Here is a tiny trained network, its code and every weight. The questions are about switching its units off for an input and a class, where a switched-off unit gives its printed mean instead of its output.

import numpy as np


def w(rows, s, z=0):
    codes = np.array(rows[::2]) - 128.0
    scale = np.full(codes.shape[1], s)
    scale[-1] = z or s
    return codes * scale


def f(y):
    return np.maximum(y, 0)


def log_softmax(a):
    a = a - a.max(-1, keepdims=True)
    return a - np.log(np.exp(a).sum(-1, keepdims=True))


def net(x, mask):
    res = np.array(x, float).reshape(1, 4) / 4 @ E
    y = f(res @ A[0][:, :-1].T + A[0][:, -1])
    res = res + np.where(mask, y, B[0][:, -1]) @ B[0][:, :-1]
    return log_softmax(res[-1] @ U[:, :-1].T + U[:, -1])


A, B = {}, {}
E = w([
[55,56,108,176],'x0',
[145,134,2,189],'x1',
[135,101,185,237],'x2',
[57,213,136,147],'x3',
],0.0098)
A[0] = w([
[48,74,196,198,252],'n0',
[109,141,169,190,174],'n1',
[129,199,170,182,135],'n2',
[190,78,176,41,216],'n3',
[129,137,46,174,240],'n4',
[46,190,108,99,119],'n5',
[94,47,141,158,149],'n6',
[199,176,224,143,137],'n7',
[199,93,128,143,246],'n8',
[223,82,126,157,246],'n9',
[81,121,133,37,133],'n10',
[165,121,155,101,7],'n11',
[213,188,93,67,137],'n12',
[75,37,113,177,225],'n13',
[129,205,160,164,120],'n14',
[160,134,1,186,147],'n15',
[103,110,86,143,239],'n16',
[214,160,117,94,123],'n17',
[140,46,110,100,189],'n18',
[76,205,141,120,195],'n19',
[41,149,188,175,202],'n20',
[202,113,160,156,186],'n21',
],0.013,0.0028)
B[0] = w([
[152,139,163,135,245],'n0',
[117,177,204,122,186],'n1',
[85,168,173,152,181],'n2',
[97,81,102,145,237],'n3',
[157,251,110,216,221],'n4',
[206,86,102,118,205],'n5',
[177,108,146,87,199],'n6',
[105,127,76,170,211],'n7',
[148,85,121,148,195],'n8',
[183,86,119,161,212],'n9',
[130,94,109,55,201],'n10',
[119,184,117,142,155],'n11',
[203,125,99,109,230],'n12',
[205,146,144,135,232],'n13',
[65,173,213,112,176],'n14',
[90,254,71,169,247],'n15',
[167,167,92,154,186],'n16',
[228,139,77,133,199],'n17',
[115,68,152,106,192],'n18',
[157,67,211,119,204],'n19',
[143,172,180,77,214],'n20',
[139,131,93,177,186],'n21',
],0.0098,0.011)
U = w([
[173,187,4,242,182],'0',
[75,202,180,154,189],'1',
[223,127,118,61,172],'2',
[57,98,107,53,141],'3',
[138,92,96,241,49],'4',
[40,171,54,133,2],'5',
[68,191,62,84,10],'6',
],0.011,0.005)

Each question gives the input, the list of numbers given to net, and the class t.
The units are the neurons (one row each of A and B). Each row of codes is followed by its name. A weight is (code - 128) times the scale printed after its matrix; where a second scale follows, it is the last column's (A, B and U).
mask holds one flag per neuron, in row order. A switched-off neuron (its flag False) gives its mean, the last column of its row in B, instead of its output. The means were averaged over made-up inputs and are rounded, as every weight is.
A unit's drop is (log p(t) with every unit on - log p(t) with that unit switched off) / (log p(t) with every unit on - log p(t) with every unit switched off).
The circuit of an input: a set's keep is (log p(t) with only the set's units on - log p(t) with every unit switched off) / (log p(t) with every unit on - log p(t) with every unit switched off). Starting from the 12 units with the biggest drops (on a tie, the unit counted first), units are removed one at a time, each time the one whose removal leaves the highest keep (on an exact tie, the one counted first), for as long as the keep stays at least 0.8.
units of the circuit, in order: the units of the circuit, biggest drop first
unit that matters most: the unit with the biggest drop
k most important neurons: the k neurons with the biggest drops, biggest first
drop of u: that unit's drop, to one decimal
input [6,-4,5,-7], class 2: unit that matters most	n6
input [-2,-6,7,-3], class 4: units of the circuit, in order	n7; n21; n15; n4
input [5,0,8,-1], class 2: units of the circuit, in order	n6; n20
input [-8,-5,2,3], class 1: 2 most important neurons	n14; n2
input [6,1,6,-4], class 2: 3 most important neurons	n6; n13; n7
input [8,-2,1,6], class 2: 2 most important neurons	n15; n5
input [2,-8,7,-8], class 4: 3 most important neurons	n7; n3; n21
input [3,-3,-6,2], class 3: drop of n12	0.2
input [8,-7,4,-2], class 2: drop of n6	0.3
input [1,-7,-3,-6], class 3: drop of n3	0.2
input [4,-5,-7,-6], class 3: drop of n3	0.1
